Here is a tiny trained network, its code and every weight. The questions are about switching its units off for an input and a class, where a switched-off unit gives its printed mean instead of its output.

import numpy as np


def w(rows, s, z=0):
    codes = np.array(rows[::2]) - 128.0
    scale = np.full(codes.shape[1], s)
    scale[-1] = z or s
    return codes * scale


def norm(h):
    return h / np.sqrt((h * h).mean(-1, keepdims=True) + 1e-5)


def f(y):
    return np.maximum(y, 0)


def log_softmax(a):
    a = a - a.max(-1, keepdims=True)
    return a - np.log(np.exp(a).sum(-1, keepdims=True))


def net(x, mask):
    res = np.array(x, float).reshape(1, 6) / 4 @ E
    u = 0
    for l in range(3):
        y = f(norm(res) @ A[l][:, :-1].T + A[l][:, -1])
        res = res + np.where(mask[u : u + 7], y, B[l][:, -1]) @ B[l][:, :-1]
        u += 7
    return log_softmax(norm(res)[-1] @ U[:, :-1].T + U[:, -1])


A, B = {}, {}
E = w([
[213,192,188,128,62],'x0',
[125,66,145,140,99],'x1',
[127,150,101,52,119],'x2',
[119,92,155,153,116],'x3',
[125,105,125,79,114],'x4',
[254,74,148,120,248],'x5',
],0.0051)
A[0] = w([
[96,144,91,163,23,84],'L0N1',
[159,200,74,189,121,5],'L0N2',
[43,67,98,141,184,122],'L0N3',
[5,206,86,164,93,163],'L0N4',
[81,141,50,174,189,202],'L0N5',
[200,188,175,150,94,144],'L0N6',
[173,72,86,2,112,253],'L0N7',
],0.0057,0.002)
B[0] = w([
[122,149,232,9,113,204],'L0N1',
[125,144,117,123,121,148],'L0N2',
[155,148,37,127,39,217],'L0N3',
[135,29,172,175,228,252],'L0N4',
[127,129,6,106,120,213],'L0N5',
[98,100,81,76,68,207],'L0N6',
[138,118,98,255,162,239],'L0N7',
],0.006,0.0043)
A[1] = w([
[177,106,122,135,187,105],'L1N1',
[94,114,90,231,147,247],'L1N2',
[129,48,255,122,57,50],'L1N3',
[84,151,155,101,104,139],'L1N4',
[30,105,156,90,100,58],'L1N5',
[91,78,154,117,72,32],'L1N6',
[210,213,249,95,90,20],'L1N7',
],0.0073,0.0013)
B[1] = w([
[156,189,199,138,112,212],'L1N1',
[144,151,84,68,90,255],'L1N2',
[114,111,120,160,119,240],'L1N3',
[201,114,145,124,165,174],'L1N4',
[55,151,238,146,159,214],'L1N5',
[165,169,104,255,143,192],'L1N6',
[138,125,88,48,80,230],'L1N7',
],0.0073,0.0044)
A[2] = w([
[180,186,56,79,91,123],'L2N1',
[78,219,128,113,134,40],'L2N2',
[150,185,217,151,85,41],'L2N3',
[80,79,193,210,60,133],'L2N4',
[254,159,182,110,26,222],'L2N5',
[254,162,92,184,144,92],'L2N6',
[66,156,211,125,162,251],'L2N7',
],0.0077,0.0014)
B[2] = w([
[60,82,105,255,141,221],'L2N1',
[45,196,165,155,200,144],'L2N2',
[152,73,98,134,87,178],'L2N3',
[66,168,127,138,185,204],'L2N4',
[72,138,75,114,101,254],'L2N5',
[76,121,242,141,150,227],'L2N6',
[206,76,168,171,219,177],'L2N7',
],0.0062,0.007)
U = w([
[79,141,106,199,129,125],'0',
[160,149,231,118,190,220],'1',
[124,133,2,62,53,170],'2',
[81,139,132,153,130,2],'3',
],0.0057,0.0017)

Each question gives the input, the list of numbers given to net, and the class t.
The units are the neurons (one row each of A and B). Each row of codes is followed by its name. A weight is (code - 128) times the scale printed after its matrix; where a second scale follows, it is the last column's (A, B and U).
mask holds one flag per neuron, layer by layer. A switched-off neuron (its flag False) gives its mean, the last column of its row in B, instead of its output. The means were averaged over made-up inputs and are rounded, as every weight is.
A unit's drop is (log p(t) with every unit on - log p(t) with that unit switched off) / (log p(t) with every unit on - log p(t) with every unit switched off).
The circuit of an input: a set's keep is (log p(t) with only the set's units on - log p(t) with every unit switched off) / (log p(t) with every unit on - log p(t) with every unit switched off). Starting from the 12 units with the biggest drops (on a tie, the unit counted first), units are removed one at a time, each time the one whose removal leaves the highest keep (on an exact tie, the one counted first), for as long as the keep stays at least 0.8.
units of the circuit, in order: the units of the circuit, biggest drop first
most important unit: the unit with the biggest drop
k most important neurons: the k neurons with the biggest drops, biggest first
top k neurons in layer l: the k neurons of layer l with the biggest drops, biggest first
drop of u: that unit's drop, to one decimal
input [6,-2,0,-2,-1,-7], class 1: 2 most important neurons => [L1N5; L0N4]
input [-6,-3,7,0,-8,-8], class 1: units of the circuit, in order => [L1N5; L0N1; L0N4; L2N7]
input [7,-2,-5,5,-1,-2], class 2: most important unit => L1N7
input [3,-2,-6,-1,-7,-7], class 1: units of the circuit, in order => [L0N1; L2N7; L0N4; L2N1]
input [7,5,1,-3,1,6], class 2: top 2 neurons in layer 2 => [L2N5; L2N7]
input [7,-3,-4,-3,-4,-5], class 2: 2 most important neurons => [L1N7; L2N6]
input [8,6,-7,-4,4,5], class 2: top 2 neurons in layer 0 => [L0N4; L0N6]
input [6,-2,8,1,-3,-7], class 1: top 2 neurons in layer 1 => [L1N5; L1N2]
input [2,-2,-4,3,0,-7], class 1: top 2 neurons in layer 1 => [L1N5; L1N4]
input [-4,5,-2,0,-4,-8], class 1: top 2 neurons in layer 0 => [L0N1; L0N7]
input [-1,8,-3,-4,5,-6], class 1: 2 most important neurons => [L0N1; L1N5]
input [-8,-4,-4,0,-8,1], class 2: top 3 neurons in layer 0 => [L0N5; L0N3; L0N7]
input [-4,2,-6,-4,1,-8], class 1: top 2 neurons in layer 0 => [L0N1; L0N7]
input [7,-8,5,1,-3,0], class 2: units of the circuit, in order => [L1N7]
input [-1,7,7,2,-6,-6], class 1: drop of L0N1 => 0.2
input [-4,-7,5,0,6,-8], class 1: drop of L0N4 => 0.1
input [-2,1,6,2,-7,-7], class 1: drop of L0N4 => 0.0
